Below is a small trained network, with its code and all its weights. Each question gives an input and a class and asks what happens when units are switched off, that is, made to give their printed mean instead of their output.

import numpy as np


def w(rows, s, z=0):
    codes = np.array(rows[::2]) - 128.0
    scale = np.full(codes.shape[1], s)
    scale[-1] = z or s
    return codes * scale


def norm(h):
    return h / np.sqrt((h * h).mean(-1, keepdims=True) + 1e-5)


def f(y):
    return np.maximum(y, 0)


def log_softmax(a):
    a = a - a.max(-1, keepdims=True)
    return a - np.log(np.exp(a).sum(-1, keepdims=True))


def net(x, mask):
    res = np.array(x, float).reshape(1, 8) / 4 @ E
    u = 0
    for l in range(4):
        y = f(norm(res) @ A[l][:, :-1].T + A[l][:, -1])
        res = res + np.where(mask[u : u + 9], y, B[l][:, -1]) @ B[l][:, :-1]
        u += 9
    return log_softmax(norm(res)[-1] @ U[:, :-1].T + U[:, -1])


A, B = {}, {}
E = w([
[127,128,129],'x0',
[131,129,130],'x1',
[29,73,103],'x2',
[86,255,62],'x3',
[126,128,127],'x4',
[132,124,132],'x5',
[130,128,128],'x6',
[107,147,239],'x7',
],0.003)
A[0] = w([
[131,127,83,108],'L0N0',
[3,76,146,157],'L0N1',
[93,186,111,150],'L0N2',
[116,131,119,72],'L0N3',
[71,191,204,60],'L0N4',
[70,151,132,4],'L0N5',
[84,190,184,52],'L0N6',
[107,115,241,85],'L0N7',
[126,128,131,114],'L0N8',
],0.0068,0.0032)
B[0] = w([
[125,124,173,152],'L0N0',
[145,96,10,254],'L0N1',
[151,186,138,211],'L0N2',
[121,140,136,128],'L0N3',
[245,134,105,186],'L0N4',
[121,151,43,140],'L0N5',
[246,153,126,172],'L0N6',
[2,136,111,190],'L0N7',
[129,125,124,128],'L0N8',
],0.0058,0.004)
A[1] = w([
[126,133,135,86],'L1N0',
[145,100,106,142],'L1N1',
[205,104,111,37],'L1N2',
[185,76,106,87],'L1N3',
[122,132,126,106],'L1N4',
[131,86,133,70],'L1N5',
[92,111,228,119],'L1N6',
[120,118,255,16],'L1N7',
[103,142,210,6],'L1N8',
],0.0068,0.0024)
B[1] = w([
[141,126,127,128],'L1N0',
[152,134,156,254],'L1N1',
[51,129,194,204],'L1N2',
[174,94,194,245],'L1N3',
[125,131,130,129],'L1N4',
[136,139,104,176],'L1N5',
[45,182,120,214],'L1N6',
[2,184,99,202],'L1N7',
[65,217,120,155],'L1N8',
],0.0057,0.0012)
A[2] = w([
[85,122,97,95],'L2N0',
[87,43,123,108],'L2N1',
[118,99,127,77],'L2N2',
[57,98,104,3],'L2N3',
[147,163,128,111],'L2N4',
[2,127,93,118],'L2N5',
[144,119,154,98],'L2N6',
[163,112,151,66],'L2N7',
[99,68,135,69],'L2N8',
],0.009,0.0026)
B[2] = w([
[137,136,202,182],'L2N0',
[235,126,83,210],'L2N1',
[180,139,89,144],'L2N2',
[165,176,203,173],'L2N3',
[126,106,73,181],'L2N4',
[98,113,253,252],'L2N5',
[91,97,147,138],'L2N6',
[86,105,161,140],'L2N7',
[211,162,72,169],'L2N8',
],0.0054,0.004)
A[3] = w([
[135,155,86,17],'L3N0',
[107,151,79,106],'L3N1',
[170,154,53,153],'L3N2',
[142,85,192,24],'L3N3',
[127,83,105,215],'L3N4',
[29,117,93,129],'L3N5',
[2,156,119,16],'L3N6',
[190,91,110,162],'L3N7',
[147,86,202,3],'L3N8',
],0.0071,0.0016)
B[3] = w([
[69,93,102,163],'L3N0',
[27,107,140,175],'L3N1',
[53,52,85,252],'L3N2',
[150,51,254,164],'L3N3',
[183,178,169,174],'L3N4',
[40,186,212,164],'L3N5',
[16,147,183,174],'L3N6',
[44,141,206,208],'L3N7',
[123,37,226,168],'L3N8',
],0.0038,0.0039)
U = w([
[150,64,204,233],'0',
[35,165,170,148],'1',
[90,163,5,166],'2',
[202,209,119,32],'3',
[183,40,64,1],'4',
],0.015,0.0017)

Each question gives the input, the list of numbers given to net, and the class t.
The units are the neurons (one row each of A and B). Each row of codes is followed by its name. A weight is (code - 128) times the scale printed after its matrix; where a second scale follows, it is the last column's (A, B and U).
mask holds one flag per neuron, layer by layer. A switched-off neuron (its flag False) gives its mean, the last column of its row in B, instead of its output. The means were averaged over made-up inputs and are rounded, as every weight is.
A unit's drop is (log p(t) with every unit on - log p(t) with that unit switched off) / (log p(t) with every unit on - log p(t) with every unit switched off).
The circuit of an input: a set's keep is (log p(t) with only the set's units on - log p(t) with every unit switched off) / (log p(t) with every unit on - log p(t) with every unit switched off). Starting from the 12 units with the biggest drops (on a tie, the unit counted first), units are removed one at a time, each time the one whose removal leaves the highest keep (on an exact tie, the one counted first), for as long as the keep stays at least 0.8.
units of the circuit, in order: the units of the circuit, biggest drop first
unit that matters most: the unit with the biggest drop
top k neurons: the k neurons with the biggest drops, biggest first
k most important neurons of layer l: the k neurons of layer l with the biggest drops, biggest first
drop of u: that unit's drop, to one decimal
input [-8,-2,7,1,7,2,7,2], class 2: unit that matters most => L0N1
input [-8,-7,-4,-6,-7,1,4,-8], class 0: top 2 neurons => (L0N1 L1N3)
input [8,1,0,-4,3,-7,-1,-8], class 0: top 2 neurons => (L1N3 L0N1)
input [-6,-5,7,-7,-7,1,2,-2], class 4: units of the circuit, in order => (L0N1 L2N1)
input [5,-8,0,5,-6,3,-5,4], class 3: 4 most important neurons of layer 0 => (L0N6 L0N4 L0N1 L0N7)
input [-6,-3,7,-1,1,7,3,-4], class 4: top 3 neurons => (L0N1 L0N7 L2N1)
input [-7,-5,7,8,5,-5,-5,6], class 2: 3 most important neurons of layer 0 => (L0N4 L0N6 L0N7)
input [-5,-5,-1,6,7,-4,-7,3], class 3: top 2 neurons => (L0N1 L0N6)
input [2,3,-7,-7,1,0,-7,2], class 1: top 2 neurons => (L0N1 L1N7)
input [4,5,-2,5,-2,3,1,8], class 3: top 2 neurons => (L0N4 L0N6)
input [2,2,-3,2,-1,-8,-3,3], class 3: top 2 neurons => (L2N5 L0N1)
input [6,-8,-1,-1,-8,3,-4,-4], class 0: top 2 neurons => (L0N1 L0N7)
input [8,-8,-7,0,0,6,1,-1], class 0: top 2 neurons => (L0N7 L0N2)
input [2,-8,1,5,6,-1,-3,-6], class 1: unit that matters most => L0N4
input [-8,-1,1,3,-1,-8,7,5], class 2: top 2 neurons => (L2N5 L0N7)
input [3,-8,0,3,-5,-8,7,4], class 3: top 3 neurons => (L0N6 L0N4 L0N1)
input [-3,7,-6,1,8,3,5,-5], class 2: top 2 neurons => (L2N5 L2N0)
input [-7,3,-4,2,6,-7,-6,4], class 3: top 2 neurons => (L2N5 L0N1)
input [1,-2,8,3,-4,6,6,2], class 2: top 2 neurons => (L0N1 L0N7)
input [5,6,-3,2,-5,5,0,7], class 3: top 2 neurons => (L0N4 L0N6)
input [8,-8,8,5,-3,5,6,3], class 2: unit that matters most => L0N1
input [5,3,3,6,-8,1,-5,-3], class 1: 2 most important neurons of layer 0 => (L0N4 L0N6)
input [8,1,5,1,-4,-3,6,4], class 2: 2 most important neurons of layer 0 => (L0N1 L0N4)
input [0,3,3,8,-7,-6,7,7], class 2: drop of L2N5 => 0.2
input [6,-4,6,4,4,4,0,-4], class 1: drop of L2N5 => 0.1
input [-4,-2,7,3,0,1,-6,-4], class 1: drop of L1N1 => 0.0
input [-7,-3,-6,-5,7,5,1,-8], class 0: drop of L0N1 => 0.1
input [6,-8,5,8,-3,8,3,2], class 2: unit that matters most => L0N7
